Here is a tiny trained network, its code and every weight. The questions are about switching its units off for an input and a class, where a switched-off unit gives its printed mean instead of its output.

import numpy as np


def w(rows, s, z=0):
    codes = np.array(rows[::2]) - 128.0
    scale = np.full(codes.shape[1], s)
    scale[-1] = z or s
    return codes * scale


def f(y):
    return np.maximum(y, 0)


def log_softmax(a):
    a = a - a.max(-1, keepdims=True)
    return a - np.log(np.exp(a).sum(-1, keepdims=True))


def net(x, mask):
    res = np.array(x, float).reshape(1, 7) / 4 @ E
    y = f(res @ A[0][:, :-1].T + A[0][:, -1])
    res = res + np.where(mask, y, B[0][:, -1]) @ B[0][:, :-1]
    return log_softmax(res[-1] @ U[:, :-1].T + U[:, -1])


A, B = {}, {}
E = w([
[181,1,99,75,176,9],'x0',
[188,91,178,31,116,129],'x1',
[150,30,124,199,140,148],'x2',
[221,175,86,27,142,217],'x3',
[80,104,95,50,32,188],'x4',
[9,23,241,249,108,167],'x5',
[61,120,22,86,254,221],'x6',
],0.0053)
A[0] = w([
[178,126,106,135,159,122,102],'n0',
[111,48,116,87,131,109,112],'n1',
[144,121,105,96,102,119,89],'n2',
[108,98,151,118,81,92,150],'n3',
[112,125,114,143,148,109,55],'n4',
[96,121,132,112,148,136,67],'n5',
[102,48,82,90,132,211,131],'n6',
[42,167,56,119,59,154,127],'n7',
[74,100,66,169,148,51,131],'n8',
[143,126,99,128,170,136,69],'n9',
[166,129,126,115,136,130,17],'n10',
[156,128,116,168,133,152,65],'n11',
[112,166,151,121,146,106,14],'n12',
[148,123,174,122,117,113,15],'n13',
[131,123,163,156,64,129,43],'n14',
[76,148,87,125,96,143,97],'n15',
[64,193,138,110,163,98,59],'n16',
[137,123,142,130,126,137,61],'n17',
[108,91,155,124,75,83,134],'n18',
[139,125,118,125,115,124,54],'n19',
[150,130,125,128,166,143,22],'n20',
[104,114,121,145,122,98,20],'n21',
[79,156,144,98,161,117,139],'n22',
[109,111,128,96,116,169,109],'n23',
[138,127,114,131,114,144,76],'n24',
[135,140,123,145,117,150,90],'n25',
[133,127,142,130,123,131,60],'n26',
[122,115,141,112,104,113,82],'n27',
[121,130,97,153,155,102,19],'n28',
[136,87,137,99,118,117,63],'n29',
[172,134,113,73,130,109,58],'n30',
[121,95,127,121,151,132,57],'n31',
[125,80,129,100,132,115,84],'n32',
[136,142,109,107,128,125,24],'n33',
[173,127,78,5,133,85,97],'n34',
[97,147,121,127,116,164,105],'n35',
[140,125,152,135,113,118,3],'n36',
[138,147,119,131,142,152,18],'n37',
],0.021,0.0049)
B[0] = w([
[35,161,194,180,116,128,168],'n0',
[188,95,186,98,184,24,203],'n1',
[85,139,162,107,122,98,161],'n2',
[205,153,150,168,153,131,196],'n3',
[106,137,113,137,134,101,147],'n4',
[138,120,101,125,143,168,147],'n5',
[73,4,104,139,174,230,230],'n6',
[163,253,175,106,136,188,213],'n7',
[90,89,63,215,113,55,220],'n8',
[176,184,90,208,98,155,158],'n9',
[131,95,143,124,96,147,147],'n10',
[95,141,186,106,137,84,143],'n11',
[99,101,137,122,163,149,139],'n12',
[164,145,116,158,128,158,155],'n13',
[233,145,73,143,82,141,180],'n14',
[133,193,177,129,129,152,172],'n15',
[120,109,87,73,219,151,167],'n16',
[142,138,91,123,148,134,131],'n17',
[209,161,147,191,153,135,208],'n18',
[121,115,142,121,140,136,132],'n19',
[152,155,129,192,119,173,143],'n20',
[135,85,128,147,65,147,153],'n21',
[112,113,108,98,187,142,164],'n22',
[105,113,131,104,188,155,165],'n23',
[113,110,139,131,122,128,135],'n24',
[132,115,151,93,129,103,143],'n25',
[131,132,110,139,130,131,131],'n26',
[127,160,148,155,142,113,149],'n27',
[84,164,92,130,178,96,148],'n28',
[155,132,154,95,161,77,162],'n29',
[117,157,91,83,65,141,188],'n30',
[148,103,112,108,132,103,152],'n31',
[141,123,172,97,165,66,168],'n32',
[145,134,132,135,96,106,144],'n33',
[106,205,86,27,25,78,255],'n34',
[143,151,144,74,149,123,167],'n35',
[137,139,111,158,133,148,141],'n36',
[158,116,159,159,117,110,140],'n37',
],0.035,0.014)
U = w([
[173,201,156,99,75,102,254],'0',
[130,37,92,177,117,72,102],'1',
[114,161,208,143,60,158,81],'2',
[77,149,71,167,91,98,119],'3',
[197,150,113,206,70,130,76],'4',
[128,127,146,97,136,206,171],'5',
[80,157,102,73,2,151,66],'6',
[152,108,126,218,123,150,141],'7',
],0.0068,0.0048)

Each question gives the input, the list of numbers given to net, and the class t.
The units are the neurons (one row each of A and B). Each row of codes is followed by its name. A weight is (code - 128) times the scale printed after its matrix; where a second scale follows, it is the last column's (A, B and U).
mask holds one flag per neuron, in row order. A switched-off neuron (its flag False) gives its mean, the last column of its row in B, instead of its output. The means were averaged over made-up inputs and are rounded, as every weight is.
A unit's drop is (log p(t) with every unit on - log p(t) with that unit switched off) / (log p(t) with every unit on - log p(t) with every unit switched off).
The circuit of an input: a set's keep is (log p(t) with only the set's units on - log p(t) with every unit switched off) / (log p(t) with every unit on - log p(t) with every unit switched off). Starting from the 12 units with the biggest drops (on a tie, the unit counted first), units are removed one at a time, each time the one whose removal leaves the highest keep (on an exact tie, the one counted first), for as long as the keep stays at least 0.8.
units of the circuit, in order: the units of the circuit, biggest drop first
unit that matters most: the unit with the biggest drop
k most important neurons: the k neurons with the biggest drops, biggest first
drop when u is switched off: that unit's drop, to one decimal
input [3,1,-3,-3,4,7,8], class 5: units of the circuit, in order : n6
input [-2,1,-8,-2,-8,-3,-4], class 5: units of the circuit, in order : n34, n16
input [2,-4,-1,0,0,-2,8], class 3: 2 most important neurons : n8, n9
input [5,2,3,8,-6,4,6], class 1: 2 most important neurons : n7, n6
input [-6,8,-5,1,4,6,-4], class 4: 2 most important neurons : n34, n14
input [6,5,-7,0,-7,5,-2], class 4: 4 most important neurons : n34, n6, n7, n18
input [-2,-3,8,6,-1,0,6], class 5: 3 most important neurons : n8, n6, n18
input [1,0,8,-3,-8,-2,4], class 3: 2 most important neurons : n6, n0
input [5,2,3,-7,-7,-5,-6], class 4: 2 most important neurons : n6, n18
input [5,-2,-3,-8,-3,0,-4], class 4: 3 most important neurons : n18, n6, n3
input [-8,6,8,-3,-6,-7,5], class 2: 2 most important neurons : n8, n0
input [3,-6,8,-5,4,-5,-3], class 1: 2 most important neurons : n8, n7
input [-8,0,1,-3,-1,-2,4], class 5: 2 most important neurons : n34, n16
input [8,-1,-1,-7,-8,3,-2], class 1: unit that matters most : n8
input [-7,-4,6,5,3,-5,5], class 5: drop when n6 is switched off : 0.9
input [-8,-1,8,4,2,-5,1], class 5: drop when n34 is switched off : 0.2
input [-8,3,-4,-3,1,1,-8], class 4: drop when n34 is switched off : 0.1
